Here is a tiny trained network, its code and every weight. The questions are about switching its units off for an input and a class, where a switched-off unit gives its printed mean instead of its output.

import numpy as np


def w(rows, s, z=0):
    codes = np.array(rows[::2]) - 128.0
    scale = np.full(codes.shape[1], s)
    scale[-1] = z or s
    return codes * scale


def f(y):
    return np.maximum(y, 0)


def log_softmax(a):
    a = a - a.max(-1, keepdims=True)
    return a - np.log(np.exp(a).sum(-1, keepdims=True))


def net(x, mask):
    res = np.array(x, float).reshape(1, 5) / 4 @ E
    y = f(res @ A[0][:, :-1].T + A[0][:, -1])
    res = res + np.where(mask, y, B[0][:, -1]) @ B[0][:, :-1]
    return log_softmax(res[-1] @ U[:, :-1].T + U[:, -1])


A, B = {}, {}
E = w([
[156,51,139,248],'x0',
[140,137,138,110],'x1',
[137,132,164,124],'x2',
[117,120,105,142],'x3',
[112,60,72,74],'x4',
],0.012)
A[0] = w([
[93,155,110,89,86],'n1',
[101,253,136,202,138],'n2',
[41,183,135,114,56],'n3',
[72,19,116,117,252],'n4',
[16,190,123,120,87],'n5',
[111,155,133,99,26],'n6',
[144,167,122,98,26],'n7',
],0.012,0.0025)
B[0] = w([
[125,208,137,250,203],'n1',
[48,157,59,33,235],'n2',
[104,23,157,186,200],'n3',
[94,182,131,111,255],'n4',
[254,59,168,164,212],'n5',
[110,56,191,254,173],'n6',
[133,67,108,238,176],'n7',
],0.007,0.0081)
U = w([
[190,32,199,241,4],'0',
[129,127,147,58,243],'1',
[3,170,110,7,143],'2',
],0.0064,0.0037)

Each question gives the input, the list of numbers given to net, and the class t.
The units are the neurons (one row each of A and B). Each row of codes is followed by its name. A weight is (code - 128) times the scale printed after its matrix; where a second scale follows, it is the last column's (A, B and U).
mask holds one flag per neuron, in row order. A switched-off neuron (its flag False) gives its mean, the last column of its row in B, instead of its output. The means were averaged over made-up inputs and are rounded, as every weight is.
A unit's drop is (log p(t) with every unit on - log p(t) with that unit switched off) / (log p(t) with every unit on - log p(t) with every unit switched off).
The circuit of an input: a set's keep is (log p(t) with only the set's units on - log p(t) with every unit switched off) / (log p(t) with every unit on - log p(t) with every unit switched off). Starting from all 7 units, units are removed one at a time, each time the one whose removal leaves the highest keep (on an exact tie, the one counted first), for as long as the keep stays at least 0.8.
circuit, biggest first: the units of the circuit, biggest drop first
unit that matters most: the unit with the biggest drop
k most important neurons: the k neurons with the biggest drops, biggest first
drop when u is switched off: that unit's drop, to one decimal
input [3,-4,-1,-3,-5], class 2: circuit, biggest first	n2; n5
input [4,8,4,0,5], class 2: circuit, biggest first	n5; n4
input [-5,-8,-4,-5,5], class 0: circuit, biggest first	n2; n5; n1
input [7,-7,-8,6,-8], class 2: circuit, biggest first	n2; n5
input [-2,7,-3,1,-8], class 2: circuit, biggest first	n2
input [-6,2,-5,8,7], class 1: circuit, biggest first	n5; n2
input [3,1,-3,5,-6], class 2: 2 most important neurons	n2; n5
input [2,-6,-7,1,7], class 2: 2 most important neurons	n4; n5
input [2,4,-1,-3,-5], class 2: 2 most important neurons	n2; n5
input [6,-1,-1,-7,3], class 1: drop when n1 is switched off	0.2
input [4,-7,-5,8,0], class 1: drop when n5 is switched off	0.3
input [2,-4,-3,-6,-6], class 1: drop when n7 is switched off	-0.1
input [-8,-1,-8,-6,-5], class 0: drop when n6 is switched off	0.1
input [-4,8,-2,0,0], class 0: unit that matters most	n2
